(in the rows, 128 means zero)
Each row of numbers stands for one node and depends on some of the facts below. Use the named rows to name the rest.

Known rows:
[104  96 154 122  60  67 151 128 128 125 131 131  37 107 181 113 177 130
 120  78 143 162  37 116 114  63 157 163] -> loplel
[ 93  79 153 153  57  97 101 125  75 116 147 104  88 100 200 163 128 148
 159  89 115 176 106 123 100  63 123 201] -> voso
[103 111 130 156 119 136  89 103  96  80  85 129 126 113 185 110 147  97
 132 123 109 123  77  95 110  89 138 133] -> siplin
[124 117 154 138 142 174 121 113  85 108  77 133 141  67 192  85 156  82
 138 119 128 158  93 147 144  70 134 117] -> rodrik
[ 93 106 130 142 119 152 114 102 108  94  90 104 127  80 132  98 139 103
 139  89 124 126  93 119 121 108 175 118] -> bebribon
[ 93 104 134 146 122 158 114 102  98  97  90 100 138  63 127  94 137  98
 148  91 123 144  93 140 131 108 163 119] -> plozo
[ 95  83 106 138 123 130 141  97 119  89  51 122 109  62 183  92 140 100
 143  98 111 148 101 102 102 101 140 140] -> brotas
[ 75 107 121 168 111 138  93 101  97  86  95  96 126  83 132 112 136 103
 137 102 124 114  96 108  98 111 163 126] -> mekan
[125 103 132 145 131 157 127 100 100  88 105 126 134  43 191 105 181  76
 120 103 103 178 103 120 132  83 145 122] -> brufik
[102  98 123 155 110 135 102 101  98  76  81 124 126  94 179 107 135 106
 142 105  99 140  81  98 105  94 138 138] -> mabikli
[107  98 128 150 100 145 130 103  95  94  73 115 125  50 173  89 149  84
 132  99 111 177  83 122 104  82 130 111] -> skozin
[120 106 133 136 120 154 121 105 106  92  75 129 130  82 189  95 151  94
 136 105 108 146  87 114 123  85 148 122] -> plabrur
[ 94 117 123 144 114 141 106  81 120  95  88  86 124  68 153 108 142 126
 165 105 141 124  80 124 130 112 174 100] -> bobun
[117  97 101 154  96 131 122 107  86  75  58 149 131  80 167  89 155 106
 135 101 116 161  79 127 103  84 166 126] -> tusin
[ 99 101 118 155 119 132 104  99  99  79  74 128 121  84 176  95 145  96
 135 109 109 141  74 104 104  95 139 125] -> ristis
[ 90 115 133 145 126 151 111 101 105  99  90 105 132  76 135  93 147  95
 135  99 132 123  88 130 127 104 171 112] -> plaplol
[113 103 128 128 118 138 120 105 120  84  71 132 116  91 181  93 144 104
 136 101 102 142  72 107 126  97 152 131] -> klikladur

There are 2 kinds of fact about the nodes: buden, tafu.
buden: sits directly inside; tafu: points at
brepok buden plasegro; brete buden riro; brigil buden sedrul; britre buden degisil; brosti buden drilok; brotas buden drebrada
brufik buden plasegro; bruvur buden bunul; dadudron buden bridalar; damudri buden rugri; dapur buden bobun; diple buden bridalar
drelusun buden dezom; dreru buden faror; drodi buden masave; droklo buden bifol; drolal buden dreson; druban buden stapu
drusol buden sedrul; fabrodek buden faror; febrester buden gotrik; fesin buden plokon; fibe buden bobun; fize buden bobun
flaklina buden lupan; flebik buden dezom; fleklek buden riro; fleplu buden rugri; flokol buden faror; fulo buden drilok
futren buden klifidras; gepom buden plozo; gobusku buden ruti; grafal buden vamas; grakik buden plaplol; grisoba buden grubo
grofen buden rugri; grosa buden fikim; grubom buden fikim; grupus buden plasegro; kagrim buden mepodras; kala buden stesen
kanam buden braplar; kize buden dezom; kleskezi buden trenir; kliflas buden debrom; klikladur buden klaskilor; klodu buden bifol
kluse buden kekulur; lital buden loplem; loplel buden dragre; lostir buden mekan; mabikli buden klifidras; mimuk buden plele
mobo buden terer; momir buden latas; naflis buden moguma; nelom buden vamas; nesu buden dezom; noku buden plokon
nosuzos buden plalil; nutek buden faror; pabrul buden loplem; peval buden plalil; pilak buden stesen; pilam buden degisil
plabrur buden nofes; plaklesor buden skigras; planu buden rugri; plaple buden fikim; plaso buden rugri; pleflar buden dragre
plegrodon buden plokon; pleplu buden grudu; plilan buden grigokluk; plilur buden plokon; plinom buden sedrul; plozur buden bunul
puplustol buden plasegro; puso buden bobun; rafle buden plokon; ratral buden bifol; regram buden bunul; ristis buden trugrur
rodrik buden moguma; rosku buden stibin; rugo buden dreson; sabran buden grigokluk; samur buden degisil; siplin buden drilok
siplir buden trugrur; skegol buden plozo; skibe buden dogikon; skibral buden bunul; skigren buden gudul; skomes buden plokon
skozin buden degisil; skupi buden ruti; skuzan buden plasegro; soskal buden bridalar; stadir buden dezom; stibrim buden grubo
stido buden terer; stikibrul buden dreson; stinek buden klamel; stisa buden trugrur; stogra buden bebribon; stuve buden ruti
sudra buden ruti; taskal buden skigras; tave buden braplar; tefluvu buden moguma; tegrir buden drebrada; tifluska buden plagar
tisakluk buden faror; tolol buden mepodras; tridrok buden stibin; troklen buden klamel; tuflo buden klamel; tusin buden plokon
vedres buden vetar; vevodral buden ruti; vivar buden nofes; vobros buden plaplol; voplu buden skigras; voso buden stesen
vuple buden drebrada; vupon buden braplar; zadi buden dogikon; zipu buden bobun; zudrer buden grubo; zupel buden stibin
zura buden nofes; brigil tafu latas; brigil tafu zudrer; brigil tafu fabrodek; brigil tafu moguma; brigil tafu fulo
dapur tafu dogikon; dapur tafu flaklina; dapur tafu rodrik; dapur tafu druban; dapur tafu plalil; dapur tafu peval
dapur tafu noku; degisil tafu lupan; degisil tafu stisa; degisil tafu bunul; degisil tafu skibral; degisil tafu kagrim
degisil tafu kleskezi; drodi tafu plinom; drodi tafu fleplu; drolal tafu nofes; drolal tafu mabikli; drolal tafu stesen
drolal tafu plele; fesin tafu nelom; fesin tafu taskal; fesin tafu vuple; fesin tafu klamel; fesin tafu kagrim
fesin tafu grigokluk; fesin tafu voplu; fesin tafu diple; fize tafu brufik; fize tafu plaklesor; fize tafu skozin
flebik tafu grudu; flebik tafu faror; flebik tafu stido; flebik tafu tisakluk; fleklek tafu taskal; fleklek tafu rodrik
fleklek tafu plaklesor; fleklek tafu kagrim; fleklek tafu plozo; kekulur tafu dogikon; kekulur tafu riro; kekulur tafu lostir
kekulur tafu moguma; kekulur tafu druban; kekulur tafu tisakluk; kekulur tafu kleskezi; klaskilor tafu nelom; klaskilor tafu tifluska
klaskilor tafu rodrik; klaskilor tafu plaplol; klaskilor tafu pleplu; klaskilor tafu kize; lital tafu plilur; lital tafu brufik
lital tafu plabrur; lital tafu skibral; lital tafu rodrik; lital tafu droklo; lital tafu flokol; lital tafu plaso
loplel tafu grupus; loplel tafu sudra; loplel tafu vetar; loplel tafu grofen; loplel tafu trenir; loplel tafu stinek
pilam tafu ristis; pilam tafu plagar; pilam tafu klodu; pilam tafu drebrada; pilam tafu fulo; pilam tafu mekan
planu tafu grubom; planu tafu stisa; planu tafu flaklina; planu tafu regram; planu tafu drilok; planu tafu flibra
planu tafu vetar; planu tafu diple; plaple tafu fibe; plaple tafu ratral; plaple tafu skibral; plaple tafu brete
plaple tafu diple; plilan tafu gudul; plilan tafu plagar; plilan tafu fikim; plilan tafu skozin; plilan tafu tusin
plilan tafu mimuk; plozur tafu grupus; plozur tafu klamel; plozur tafu drelusun; plozur tafu flibra; sedrul tafu klamel
sedrul tafu brepok; sedrul tafu tridrok; sedrul tafu drelusun; sedrul tafu kagrim; sedrul tafu stapu; sedrul tafu mimuk
skigren tafu riro; skigren tafu rugo; skigren tafu klikladur; skigren tafu flibra; skigren tafu grisoba; skigren tafu flokol
skomes tafu grubom; skomes tafu tefluvu; skomes tafu samur; skomes tafu regram; skomes tafu kanam; skomes tafu siplin
stikibrul tafu dezom; stikibrul tafu vevodral; stikibrul tafu rafle; stikibrul tafu plagar; stikibrul tafu plaklesor; stikibrul tafu kagrim
stikibrul tafu dadudron; stikibrul tafu pilak; stikibrul tafu stinek; tave tafu bunul; tave tafu flokol; tave tafu trenir
tave tafu stinek; terer tafu vuple; terer tafu grudu; terer tafu ruti; terer tafu klodu; terer tafu moguma
terer tafu kliflas; tolol tafu plilur; tolol tafu gudul; tolol tafu taskal; tolol tafu stadir; tolol tafu skuzan
tolol tafu momir; troklen tafu droklo; troklen tafu drilok; troklen tafu dadudron; trugrur tafu rugri; trugrur tafu brotas
trugrur tafu zudrer; trugrur tafu fikim; trugrur tafu skupi; trugrur tafu lostir; trugrur tafu fleplu; trugrur tafu kleskezi
vivar tafu latas; vivar tafu brotas; vobros tafu loplem; vobros tafu kize; vobros tafu mimuk; vobros tafu trenir
voso tafu lupan; voso tafu rafle; voso tafu masave; vupon tafu ruti; vupon tafu skupi; vupon tafu brete
vupon tafu fleplu; vupon tafu grisoba; zadi tafu loplem; zadi tafu plilur; zadi tafu skegol; zadi tafu klodu
zadi tafu zupel; zadi tafu drebrada; zadi tafu droklo; zadi tafu siplin; zadi tafu braplar; zadi tafu kize
zipu tafu nutek; zipu tafu rafle; zipu tafu gobusku; zipu tafu drilok; zipu tafu bridalar; zipu tafu rosku
zura tafu rafle; zura tafu klodu; zura tafu mabikli; zura tafu lostir; zura tafu kliflas; zura tafu siplin
zura tafu kleskezi; zura tafu mekan; zura tafu masave

Name these rows:
No name comes twice in this set of rows, the named rows included.
[ 84 122 128 153 111 134 107 106 109  96  96 106 117  80 125  94 168  87
 114 103 144 111  68 111 106  94 175  97] => loplem
[ 84 107 126 153 116 148 118 103 100 102  88  96 125  59 126  90 150  91
 135  95 135 139  89 131 115 100 164 111] => gudul
[101 119 160 141 129 119 123 109 100 144 103 128  75  81 230 122 154 148
 169 134 179 147  94 160 149  59 135 164] => dapur
[105 104 125 145 130 136 113 102 108  82  73 133 120  88 179  91 140  99
 139 108 109 137  78 109 120 101 143 136] => stido
[ 84 112 117 184 120 120  77  99  84  78  81 130 123 100 177 110 143  93
 128 135 121 114  74  91  89  90 120 133] => klodu
[119  79 112 161  51 131  83 108  62  60  96 121 156 111 172 139 126 134
 157  87  74 171 106 106  91  82 160 152] => rafle
[112  96 127 145 106 140 115 104  99  82  82 118 128  78 175  98 141  98
 140  94  95 161  77 111 112  91 138 127] => pilak
[ 65  90 123 161 119  86 143 114  95 129  85 137  53  76 198 120 147 124
 139 120 171 138  99 132  94  74 120 196] => brigil
[116 107 140 153 132 153 116 106  83  93  77 136 136  58 165  77 129  92
 151 105 112 177  71 154 137  95 127 131] => taskal
[103  96 130 126  91 142 128 104 125  95 102  89 121  82 131 106 149 105
 136  70 110 139  84 110 117 105 184 115] => bunul

Now the same nodes, written a new way:
Named rows:
[103  82 137 140 137 159 142 140 134 138 153 136 128 107 126 145 145 117
 121 128  56 142 140 110 106 107 154 152  87 140 161 104 130 161 157 130
 154 160] -> lupan
[132 129 107 130 190 133 133 145 169 119 147 102 108 150 130 126 140 141
 153 143 137 151 139 113 144 124 181 114 112  97 161 111 175 132 175 158
 146 154] -> gudul
[161 119 113 138 140 160 115 130 133 151 136  79 125 136 147 127 130 134
 139 118 143 101 136  93 116 139 157  95  97  89 138 126 162 154 139 145
  85 121] -> grubo
[186  77 117 133 175 147 161 130 128 120 131 230 133 144 105 110 153  72
 142 128  43 113 151 132  95  98 177 168 159  76 115 137 150 123  71  95
  86 200] -> drelusun
[201  94 110 136 131 158 151 105 109 128  93 187 141 140 115 106 124  53
 123 107  98  79 129 109  88 129 160 139 137  86 102 155 143 126  62  73
  99 205] -> nesu
[138 108 119 137 119 136 137 129 145 102 108 146 160 138 114 119 139  89
 105 136 102 160 116 157 115 125 153 135 100 151 136 133 117 131 142 111
 185 195] -> ristis
[ 96  81 123 125 122 124  84  90 100 137 139 121 168 141 121 144 133 131
  79  72  87 134 136 116  84 213 114 159 115 114 139 162 120 171 181  90
 195 139] -> terer
[104 158 121 145 181 108  80 140 151  88 100 111 166 123 131 118 150 137
 178 203 160 223 178 126 176 147 188 139  98  82 127 160  86  85 179 145
  80 211] -> tusin
[135 152 118 138 126 121 118 152 130 151 148 149 141 135 157 106 193  96
 126 116  85 122 133 150 111 138 169 132 136 109 139  93 136 117 141 121
 165 197] -> pleplu
[141 125  95 135 140  98  71 114 141 147 146 112 172 160 143  87 109 179
 123 128  99 129 132 170 114 207 138 121 146  45 127 164 131 117 145 149
 147 129] -> fleklek
[152 120 127  77 104  92  55  90  42 173 139 164 143 153 137 100 172 106
  80  77 118  74 116 177  77 187  91 120 135  42 148 211  48 127 150 130
 219 145] -> dapur
[177 120 115 153 110 167 108 115 105 149 124 139 148 143 158 108 159  86
 114 109 121 118 127 129 108 122 147 112 134 130 121 116 108 135 115 103
 117 172] -> soskal
[175 110 124 126 136 118 142 112 141 109 127 120 151 170 117 132 146 119
 139 133 167 139 156 139 128 116 173 117 122 130 106 148 111 159 138 129
  91  97] -> plinom
[140  91  93 125  74 111 158 145 164  77  87  79 180 171 105 122 148 144
 152 140 132 165 147 141  97 118 187 150 137 176 108 139 161 187  93 108
 108 120] -> fabrodek
[124 103 138 112 146 103 158 132 160 108 135 101 142 138 122 167 155 125
 138 115 159 140 152 114 119 116 194 130  88 124 149 132 158 178 161 131
 135 104] -> moguma
[147 102 112 143 140 113  72 115 131 159 159 133 167 160 137  98 106 169
 132 123  91 110 144 166 102 172 132 121 155  55 112 170 108 135 133 157
  91  98] -> plozur
[ 99 122 119 138 155 146 134 156 138 136 155 124 114 115 143 134 160 114
 118 119  75 144 120 119 119 126 167 139  90 118 161  87 153 130 159 128
 190 197] -> loplem

Rows to name:
No name comes twice in this set of rows, the named rows included.
[112 103 113 132  56 108 158 163 134  98 109 128 169 144 126 134 210 104
 129 107  73 137 154 140  79 104 176 184 151 203 103 109 142 188  78  85
 119 172] => tisakluk
[169 107 105  88 160 117  66 101 100 147 137 142 135 171 112  77 106 156
 125 130 165 114 122 182 132 158 107  89 116  25 151 208  75 100 173 190
 206 134] => fize
[177  73 119 100 115 109 135  70  95 122  79 191 181 148  94 124 129  70
  96  82  91  77 130 126  63 186 151 168 152  77 110 206 130 152  78  41
 130 177] => flebik
[102 141 133 158 145 160  67 137  71 143 118  94 141  94 161 140 177  94
 139 133 117 155 166  57 131 149 162 147  88 112 142 129  85 119 176 113
  72 231] => plokon
[126 146 127 124 123 106 149 169 143 136 154 162 134 127 157 116 210  85
 128 123  78 127 137 167 123 117 191 149 127 117 137  89 129 116 127 121
 156 197] => rodrik
[114 112 107 133 116 110  71 113 104 160 147 141 168 141 149  97 133 136
  93 103  60 125 116 173  93 212 132 147 151  69 121 163 108 120 133 116
 187 167] => lital
[122 149 129 163 125 150  63 122  80 133  92 123 166 108 167 121 182  81
 144 159 134 169 170  96 134 148 166 129 106 118 114 143  54  97 163 101
  69 247] => plegrodon
[168  96 118 122 127 109 108  85 121 127 122 114 173 175 121 127 120 147
 127 116 156 146 150 143 103 162 137 115 135 115 108 180 117 170 142 123
 100  91] => drodi
[107  79 116 129 148 112  75 108 125 152 158  96 163 138 120 122  90 194
 114 120  76 116 131 134  83 187 125 139 123  57 142 162 145 160 162 152
 129  86] => degisil
[108 137 100 121 142 108  73 118 129 172 150  80 150 144 155 108 128 181
 123  92 101  88 125 122  98 216 139 119 129  25 147 146 173 137 163 148
 153 133] => klaskilor
[162 113  85 148  63 150 124 158 147 115 107  73 163 158 146  94 147 149
 155 138 117 105 138 138  91 130 173 128 146 148 111 123 162 158  68 127
  73 133] => dreru
[119  70 102 164  50 163 131 177 141 127 119 118 166 110 124 108 138 131
 124 163  31 134 123 165  79  92 155 176 125 184 126 102 137 157  69 120
 122 177] => nutek

